Below is a small trained network, with its code and all its weights. Each question gives an input and a class and asks what happens when units are switched off, that is, made to give their printed mean instead of their output.

import numpy as np


def w(rows, s, z=0):
    codes = np.array(rows[::2]) - 128.0
    scale = np.full(codes.shape[1], s)
    scale[-1] = z or s
    return codes * scale


def norm(h):
    return h / np.sqrt((h * h).mean(-1, keepdims=True) + 1e-5)


def f(y):
    return y / 2 * (1 + np.tanh(0.7978845608 * (y + 0.044715 * y**3)))


def log_softmax(a):
    a = a - a.max(-1, keepdims=True)
    return a - np.log(np.exp(a).sum(-1, keepdims=True))


def net(x, mask):
    res = np.array(x, float).reshape(1, 2) / 4 @ E
    u = 0
    for l in range(2):
        y = f(norm(res) @ A[l][:, :-1].T + A[l][:, -1])
        res = res + np.where(mask[u : u + 8], y, B[l][:, -1]) @ B[l][:, :-1]
        u += 8
    return log_softmax(norm(res)[-1] @ U[:, :-1].T + U[:, -1])


A, B = {}, {}
E = w([
[68,250,101,147,215,117,193,76,191,129,62],'x0',
[143,34,121,208,23,108,56,120,52,102,134],'x1',
],0.011)
A[0] = w([
[184,46,147,143,8,142,29,167,51,121,155,110],'0.n0',
[152,139,131,149,129,128,137,95,132,146,107,1],'0.n1',
[145,118,124,121,127,108,130,133,126,85,132,48],'0.n2',
[116,154,126,136,120,147,124,110,120,154,96,10],'0.n3',
[192,74,164,83,99,180,115,159,130,156,177,39],'0.n4',
[124,82,139,185,71,119,83,121,85,126,149,63],'0.n5',
[146,69,122,159,92,120,75,104,56,111,134,15],'0.n6',
[154,129,159,14,174,167,145,188,133,150,164,104],'0.n7',
],0.015,0.0067)
B[0] = w([
[79,142,108,147,214,179,254,52,84,133,147,254],'0.n0',
[144,130,67,105,89,97,126,178,189,138,116,126],'0.n1',
[125,177,82,118,178,69,167,169,137,141,117,125],'0.n2',
[159,124,118,115,52,70,181,170,133,168,87,129],'0.n3',
[137,156,136,86,123,75,39,196,193,106,120,179],'0.n4',
[191,84,120,157,69,151,46,145,111,174,59,189],'0.n5',
[135,94,112,145,16,134,42,150,168,152,126,187],'0.n6',
[194,127,197,87,93,69,103,186,182,162,196,192],'0.n7',
],0.014,0.028)
A[1] = w([
[56,135,89,129,107,49,155,132,163,112,99,88],'1.n0',
[104,31,110,114,125,185,34,155,119,159,193,1],'1.n1',
[125,50,78,178,95,163,5,197,55,71,131,104],'1.n2',
[149,111,168,78,177,118,203,198,191,207,252,122],'1.n3',
[99,77,70,158,97,130,197,124,99,115,78,124],'1.n4',
[173,194,233,71,156,110,130,164,179,116,219,115],'1.n5',
[116,120,134,91,71,104,68,116,103,87,136,103],'1.n6',
[2,187,82,185,136,96,122,78,160,76,32,91],'1.n7',
],0.01,0.0082)
B[1] = w([
[184,166,81,9,66,79,122,146,85,96,153,142],'1.n0',
[201,223,145,88,121,65,140,146,131,96,169,137],'1.n1',
[104,124,39,106,143,186,197,41,123,158,102,162],'1.n2',
[157,171,40,116,165,116,228,54,65,48,88,246],'1.n3',
[64,68,119,95,103,126,80,77,145,152,88,183],'1.n4',
[14,86,81,216,144,185,146,87,69,109,70,249],'1.n5',
[95,179,37,142,73,149,144,139,138,179,93,128],'1.n6',
[193,62,180,147,70,82,76,194,179,110,204,170],'1.n7',
],0.011,0.017)
U = w([
[102,66,248,165,162,164,89,168,146,100,145,86],'0',
[120,125,151,129,154,150,91,191,153,167,96,38],'1',
[107,144,186,118,139,165,85,179,156,163,83,1],'2',
[103,64,86,160,98,210,98,82,139,253,89,211],'3',
[109,156,179,128,126,143,84,164,128,156,94,29],'4',
[145,155,81,102,181,101,206,67,110,77,132,169],'5',
[106,130,148,135,162,127,70,166,154,185,113,12],'6',
[182,145,142,93,65,56,81,249,196,107,155,222],'7',
],0.018,0.006)

Each question gives the input, the list of numbers given to net, and the class t.
The units are the neurons (one row each of A and B). Each row of codes is followed by its name. A weight is (code - 128) times the scale printed after its matrix; where a second scale follows, it is the last column's (A, B and U).
mask holds one flag per neuron, layer by layer. A switched-off neuron (its flag False) gives its mean, the last column of its row in B, instead of its output. The means were averaged over made-up inputs and are rounded, as every weight is.
A unit's drop is (log p(t) with every unit on - log p(t) with that unit switched off) / (log p(t) with every unit on - log p(t) with every unit switched off).
The circuit of an input: a set's keep is (log p(t) with only the set's units on - log p(t) with every unit switched off) / (log p(t) with every unit on - log p(t) with every unit switched off). Starting from the 12 units with the biggest drops (on a tie, the unit counted first), units are removed one at a time, each time the one whose removal leaves the highest keep (on an exact tie, the one counted first), for as long as the keep stays at least 0.8.
circuit, biggest first: the units of the circuit, biggest drop first
most important unit: the unit with the biggest drop
top k neurons: the k neurons with the biggest drops, biggest first
top k neurons in layer l: the k neurons of layer l with the biggest drops, biggest first
drop when u is switched off: that unit's drop, to one decimal
input [8,1], class 7: top 2 neurons : [0.n0; 0.n7]
input [-7,-3], class 5: circuit, biggest first : [0.n0]
input [-5,-4], class 5: top 2 neurons : [1.n3; 0.n6]
input [4,3], class 7: top 3 neurons : [0.n0; 0.n5; 0.n7]
input [2,1], class 7: top 3 neurons in layer 0 : [0.n0; 0.n5; 0.n7]
input [1,-1], class 5: top 3 neurons : [0.n5; 0.n6; 1.n3]
input [-3,-3], class 7: top 3 neurons : [0.n0; 0.n4; 0.n7]
input [-1,-3], class 5: top 2 neurons : [0.n6; 1.n3]
input [-5,-1], class 5: top 2 neurons : [0.n0; 0.n4]
input [-7,-7], class 7: top 3 neurons in layer 0 : [0.n0; 0.n7; 0.n4]
input [-1,-1], class 7: top 3 neurons in layer 0 : [0.n0; 0.n4; 0.n7]
input [2,-1], class 5: top 2 neurons in layer 0 : [0.n5; 0.n6]
input [5,2], class 7: top 3 neurons : [0.n0; 0.n7; 0.n5]
input [-6,-2], class 5: most important unit : 0.n0
input [-1,-2], class 7: top 2 neurons in layer 0 : [0.n0; 0.n7]
input [0,-3], class 5: drop when 1.n3 is switched off : 0.2
input [7,-2], class 7: drop when 0.n7 is switched off : 1.0
input [-4,-3], class 5: drop when 1.n3 is switched off : 0.2
